Below are the code and all the weights of a small trained network. Each question names an input and a class and asks about switching units off, where a switched-off unit gives its printed mean instead of its output.

import numpy as np


def w(rows, s, z=0):
    codes = np.array(rows[::2]) - 128.0
    scale = np.full(codes.shape[1], s)
    scale[-1] = z or s
    return codes * scale


def norm(h):
    return h / np.sqrt((h * h).mean(-1, keepdims=True) + 1e-5)


def f(y):
    return y / 2 * (1 + np.tanh(0.7978845608 * (y + 0.044715 * y**3)))


def log_softmax(a):
    a = a - a.max(-1, keepdims=True)
    return a - np.log(np.exp(a).sum(-1, keepdims=True))


def net(x, mask):
    res = np.array(x, float).reshape(1, 6) / 4 @ E
    u = 0
    for l in range(3):
        y = f(norm(res) @ A[l][:, :-1].T + A[l][:, -1])
        res = res + np.where(mask[u : u + 5], y, B[l][:, -1]) @ B[l][:, :-1]
        u += 5
    return log_softmax(norm(res)[-1] @ U[:, :-1].T + U[:, -1])


A, B = {}, {}
E = w([
[129,128,127,127],'x0',
[25,14,64,42],'x1',
[127,127,129,127],'x2',
[236,93,72,77],'x3',
[95,157,2,196],'x4',
[128,127,127,130],'x5',
],0.0065)
A[0] = w([
[122,2,93,146,42],'0.n0',
[194,120,145,183,2],'0.n1',
[168,182,125,231,65],'0.n2',
[245,134,57,62,62],'0.n3',
[57,184,205,117,54],'0.n4',
],0.0081,0.0049)
B[0] = w([
[87,124,119,32,182],'0.n0',
[103,170,122,129,100],'0.n1',
[132,152,122,60,227],'0.n2',
[119,36,153,255,250],'0.n3',
[156,62,113,192,205],'0.n4',
],0.0086,0.002)
A[1] = w([
[150,123,202,112,25],'1.n0',
[3,100,116,61,71],'1.n1',
[111,170,97,153,45],'1.n2',
[2,180,180,171,99],'1.n3',
[171,68,119,160,2],'1.n4',
],0.0093,0.0064)
B[1] = w([
[111,98,136,80,128],'1.n0',
[88,210,161,107,255],'1.n1',
[178,82,77,57,107],'1.n2',
[170,70,123,252,210],'1.n3',
[152,131,124,156,109],'1.n4',
],0.011,0.0038)
A[2] = w([
[221,78,76,66,237],'2.n0',
[161,108,233,99,3],'2.n1',
[209,203,157,178,129],'2.n2',
[122,195,5,174,48],'2.n3',
[159,230,160,150,37],'2.n4',
],0.012,0.0052)
B[2] = w([
[96,171,119,201,219],'2.n0',
[210,74,142,64,185],'2.n1',
[51,135,74,132,254],'2.n2',
[212,63,250,35,197],'2.n3',
[89,171,98,60,173],'2.n4',
],0.015,0.0055)
U = w([
[45,206,92,33,217],'0',
[152,80,109,229,158],'1',
[249,63,182,18,3],'2',
],0.017,0.0026)

Each question gives the input, the list of numbers given to net, and the class t.
The units are the neurons (one row each of A and B). Each row of codes is followed by its name. A weight is (code - 128) times the scale printed after its matrix; where a second scale follows, it is the last column's (A, B and U).
mask holds one flag per neuron, layer by layer. A switched-off neuron (its flag False) gives its mean, the last column of its row in B, instead of its output. The means were averaged over made-up inputs and are rounded, as every weight is.
A unit's drop is (log p(t) with every unit on - log p(t) with that unit switched off) / (log p(t) with every unit on - log p(t) with every unit switched off).
The circuit of an input: a set's keep is (log p(t) with only the set's units on - log p(t) with every unit switched off) / (log p(t) with every unit on - log p(t) with every unit switched off). Starting from the 12 units with the biggest drops (on a tie, the unit counted first), units are removed one at a time, each time the one whose removal leaves the highest keep (on an exact tie, the one counted first), for as long as the keep stays at least 0.8.
units of the circuit, in order: the units of the circuit, biggest drop first
k most important neurons: the k neurons with the biggest drops, biggest first
k most important neurons of layer l: the k neurons of layer l with the biggest drops, biggest first
drop of u: that unit's drop, to one decimal
input [0,4,-6,-3,6,-8], class 2: units of the circuit, in order -> [2.n3]
input [-7,5,6,-5,6,-4], class 2: units of the circuit, in order -> [2.n3; 2.n2]
input [7,-1,0,-1,-2,-1], class 2: 3 most important neurons -> [1.n3; 0.n3; 2.n1]
input [-3,6,-6,-7,8,-7], class 2: 2 most important neurons -> [2.n3; 2.n2]
input [6,-5,8,-3,6,0], class 2: 3 most important neurons -> [2.n3; 1.n1; 1.n2]
input [-1,-3,-3,5,1,6], class 1: 2 most important neurons -> [0.n3; 1.n1]
input [0,-5,0,-1,7,2], class 2: 2 most important neurons -> [2.n3; 1.n1]
input [5,5,-6,2,-4,-6], class 0: 2 most important neurons -> [2.n3; 1.n3]
input [-3,-5,2,-4,-1,6], class 0: 2 most important neurons of layer 0 -> [0.n3; 0.n2]
input [4,8,-6,3,-5,7], class 0: drop of 2.n3 -> 0.2
input [-2,5,-8,8,6,-7], class 1: drop of 2.n0 -> 1.6
input [-1,1,5,0,7,0], class 2: drop of 0.n3 -> 0.0
input [-5,2,-8,-2,5,-2], class 2: drop of 2.n3 -> 0.9
input [2,-1,-1,-4,3,1], class 1: units of the circuit, in order -> [1.n3]
